-16.5,10.4,-1.8,8.9 Out: 8.9

0.168,-0.058,0.152,-0.060,-0.038
0.173,-0.080,-0.136,-0.103,-0.178
Out: -0.103

-0.133,-0.013,-0.042,0.093 Out: -0.013

0.02,0.20,-0.01,0.01,-0.12,0.05 Out: 0.01

-85.3,-56.6,-28.4,-210.8,-153.2,63.1,-207.1
103.5,-169.3,175.2,-30.7,-132.6,-103.8,-128.2
-207.7,-53.0,200.2,-148.5,33.5,88.6,69.5
Out: -207.1

-0.043,0.104,0.197,-0.058
0.171,0.122,-0.124,0.217
0.180,-0.007,0.057,0.108
Out: -0.043

-0.043,-0.062,0.186,0.098,-0.130,0.085
0.055,0.025,-0.169,-0.100,-0.046,-0.226
0.071,0.116,0.026,0.041,0.128,-0.183
Out: -0.169

0.49,0.34,-1.22,0.61,0.41,1.25 Out: 0.41

-7.017,14.557,2.269,-14.400 Out: 2.269

-129.44,134.77,-133.83,201.37,-132.22,-14.31
-204.27,78.42,-92.75,195.85,-187.00,135.11
Out: -133.83
---
Input: [ 36  26 -13  64 -34 -30]
Output: 36
Input: [34 36 41 33 18 20 63]
Output: 34
Input: [-46  -7 -26 -63]
Output: -46
Input: [ -4  41  52  35 -21  21]
Output: -4
Input: [-31  59   3 -35]
Output: -31
Input: [ 45  62 -58  22  -7  68 -47]
Output: 45
Input: [ 22  40   6   0  44 -65  -3]
Output: 22
Input: [ -9 -51  46 -25  63]
Output: -9
Input: [-49 -49   2 -60 -10   3 -30]
Output: -49
---
[-69 -66  18  41 -58  12] >> -69
[ 8 -5 18  0 61  4 13] >> 8
[ 59 -33  15 -20] >> 59
[54 30 -2 33] >> 54
[-22  55  -5 -15  12] >> -22
[ 61   4 -17   8  21   7 -32] >> 61
[ 22  15  29 -14  15  52  33] >> 22
[37 60 -4  4  3 31] >> 37
---
[[-11 -25  -5 -41 -15]
 [ 14 -21  11  52  24]
 [ 16 -33  -4  50  20]] Answer: -41

[[ 39   5   2   2   6  -8]
 [ 45   9 -10  49 -10  27]] Answer: 6

[ 27 -22  48 -53] Answer: 48

[[-63 -30  18  54  65  14  58]
 [ 25  52  27  45 -45  39 -34]] Answer: 14

[  2  60  31  35 -33  65  49] Answer: 65

[-67 -15 -14  40 -20] Answer: 40

[ 50  62  20  17 -17] Answer: 17

[-63 -11 -12  46 -58] Answer: 46

[ 13 -61 -37  25  62] Answer: 25
---
[6905 8020 2868 1069 4191] -> 4191

[64 85 91  7 35 84] -> 64

[919 625 823 479 188] -> 625

[4327 9059 9848 7742 7539 2082 7473] -> 7473

[582 388 240  81 857] -> 388

[8 3 4 5 0] -> 4

[[83 27 18 18]
 [12 16  3 20]] -> 16
---
[[-22  -6  25 -19   3]
 [-45 -15  29  35  11]
 [-55 -18  38  37  13]] ==> -19

[ -2 -21  68  11] ==> 11

[-58 -49  44 -29   4] ==> -29

[[-25  47  15  32  58  45]
 [-22  46 -20  13  25  30]] ==> 32

[ 46  18 -24 -31 -42  61] ==> -31

[[-24  18  25 -13  -1]
 [-34 -20  54 -17 -17]
 [-21  34  15 -19 -10]] ==> -13

[[ 35  18 -18  30]
 [-57  -4  17 -65]
 [-18  10  -6 -42]] ==> 30
---
[-538  646 -377 -332]	-332

[[-114  209 -555 -782  308   26]
 [ 582 -752 -643 -457  507 -439]]	507

[7821 5531 5184 8000 2550 7732]	7821

[6872 6108 6210 1804 7452 8381]	7452

[[-197 -135   78 -605 -640]
 [ 471 -381 -755  931  621]]	621

[7 5 2 6]	6

[[619 579 216 784 695 487]
 [724 790 835 867 631 563]]	835

[[162 168 224 183  44 163 171]
 [226 216 243 219  85 120 228]]	228
---
array([[564, 117, 240, 141, 459],
       [344, 295, 786, 744, 651]]) ⇒ 651

array([ -2, -35, -32, -17,  37]) ⇒ -17

array([2638, 6829, 9370, 2949]) ⇒ 2949

array([ 80, 210,  68,  25, 170,   7, 144]) ⇒ 144

array([272, 634, 852, 177]) ⇒ 272

array([ 41,   3, -49, -16]) ⇒ -16

array([-143,  587,  -32, -589]) ⇒ -143

array([[31, 63, 63, 23, 49, 53, 51],
       [60, 39,  5, 61, 77, 67, 90],
       [44, 55, 40, 47, 58, 54, 59]]) ⇒ 67
---
[[-26  34 -15 -15  39  15  25  25]
 [-15  18 -21  -9  37   5  14   6]
 [-32  40 -11 -19  43  16  28  29]
 [-32   9  -9 -48 -52 -24 -20 -37]
 [-43  54 -17 -25  50  30  52  33]
 [-32   8  -8 -50 -56 -28 -23 -40]
 [-23  29 -20 -14  49  13  25  17]
 [-32   7 -10 -48 -56 -26 -20 -40]
 [-22  17  -9 -21  -2  -1   2   0]
 [-32  12  -6 -50 -48 -23 -22 -30]
 [-24   7  -5 -34 -32  -8  -7 -17]
 [-10  10 -22 -10  17   3  17  -5]] result: 17

[[ 10 -12  38 -19 -14 -21 -23  38]
 [-22  37   7  13  -5 -10 -24 -11]
 [-46 -26  -7  -2 -10 -42 -44  37]
 [  2  27 -19  33  26  31  31 -19]
 [-50 -52 -42  24  24 -21  -9  54]] result: -9

[[-25 -42 -22 -31   2 -26 -53 -34]
 [  5 -34  -5   8  -5 -35 -39 -11]
 [ -6  30  -2   2  -3  21 -14  22]
 [ -3  32   1   6  -2  26 -12  29]
 [ -5  20  33   6 -14 -18  18  -5]] result: 18

[[ 17  50 -53  30 -58 -23  30  24  29]
 [ 27  27 -45  38 -67  -3 -13   8  11]
 [ 10 -16   7   5 -14 -30  11 -10 -26]
 [  7  43 -28  15 -20 -12  36  25  30]
 [-11  -7  34 -21  45 -25  47   4  -8]
 [  5  29  10  10  30  44   5  25  39]
 [ 24  32 -50  35 -68 -10  -3  11  14]
 [-18 -24  52 -29  69   7  16  -4 -10]
 [  5 -33  50  -6  44  28 -22 -13 -18]
 [ 27  31 -47  39 -68  -2 -11  10  14]
 [ 12 -15   4   7 -20 -35  12 -10 -27]] result: -10

[[ 38  -9  -3  41 -39 -46  38   7  35  -3  37 -34 -35   3  -3]
 [ -8 -53  -3  40 -44   4  46   5 -17  -3  37 -38 -52   4  -3]
 [ 28   5  50 -31  23 -23 -34 -62  29  49 -43  35  23 -56  49]
 [ 22  42  13 -38  39 -17 -46 -18  30  13 -39  39  47 -18  13]
 [  5 -40  32  18 -19  -7  25 -39   1  32   6  -7 -21 -40  32]
 [ -2  53  -8 -41  45   5 -47   8   6  -8 -34  34  52  10  -8]] result: 10

[[ 27 -45 -23  46  32  38 -28  30  39  28  30 -39]
 [ -6  49  32 -26 -14 -21  38 -16 -20  -5 -16  53]
 [ 12  33  50   5  28  44  16  55  22   1  38 -28]
 [-24  52 -29  54   5  -9  39  -3  23 -23  51  54]
 [ -7  52  33 -26 -15 -22  40 -16 -21  -7 -16  55]] result: -16
